Each row has a name. Each question is about the rows just above it.

<84>: [-66 -19  44 -48 -72 -52 -44 -68  48  35 -27 -39 -40  21  18  47 -55 -42
 -56  43 -57 -57  11  -9 -33  40  41  42 -65 -27]
<164>: [  34   81  -29   18   -7   16   43   -5  -43  -68   63   57   12   21
  -32  -36   10   60    5  -25   39    3  -86 -105  -34  -37  -39  -49
  -51  -73]
<60>: [-14  -8  -8 -17 -17 -17 -13 -18 -10 -12  -6 -12 -16 -16  -9  -8 -18  -8
 -18  -7 -15 -18 -21 -22 -20  -9  -9 -10 -21 -17]
<31>: [ -31  -24   42  -60  -10  -61    0   -3   69   31  -71  -67 -103   65
  101   49  -43   30  -86   60  -54  -87   -9  -12  -20   71   69  -19
    1   79]
<98>: [ -31  -24   42  -90  -10  -61  -86   -1   69   31  -71  -67 -103   65
   -5   49  -43   30  -86   60  -54  -87   -9   -5   -3   71   69   67
    1   79]
<82>: [  25   67  -19    3    2    2   29  -17  -33  -56   46   41   -1  -69
  -19  -61   -2   57   -6  -14   26   -9  -87 -102  -43  -25  -27  -37
  -88  -73]
<129>: [ 20 -54 -14 -43 -55 -46 -49 -49 -11  -7 -49 -52 -39 -11 -26 -12 -47 -61
 -43 -17 -54 -43  -6  -8 -31 -16 -15 -12 -40 -29]
<19>: [  25   67  -19    3    2    2   29  -17  -33 -102   46   41   -1  -69
  -19  -26   -2   57   -7  -14   26   -9  -87 -102  -43 -101  -27  -37
  -88  -73]
[  34   81  -29   18   -7   16   43   -5  -43  -68   63   57   12   21
  -32  -36   10   60    5  -25   39    3  -86 -105  -34  -37  -39  -49
  -51  -73] is in which row? -> <164>
Where do [ 20 -54 -14 -43 -55 -46 -49 -49 -11  -7 -49 -52 -39 -11 -26 -12 -47 -61
 -43 -17 -54 -43  -6  -8 -31 -16 -15 -12 -40 -29] appear? -> <129>
Whose row is [-14  -8  -8 -17 -17 -17 -13 -18 -10 -12  -6 -12 -16 -16  -9  -8 -18  -8
 -18  -7 -15 -18 -21 -22 -20  -9  -9 -10 -21 -17]? -> <60>
Whose row is [  25   67  -19    3    2    2   29  -17  -33 -102   46   41   -1  -69
  -19  -26   -2   57   -7  -14   26   -9  -87 -102  -43 -101  -27  -37
  -88  -73]? -> <19>
The one value in <164> and <60>: -> [-7]
Whose row is [-66 -19  44 -48 -72 -52 -44 -68  48  35 -27 -39 -40  21  18  47 -55 -42
 -56  43 -57 -57  11  -9 -33  40  41  42 -65 -27]? -> <84>

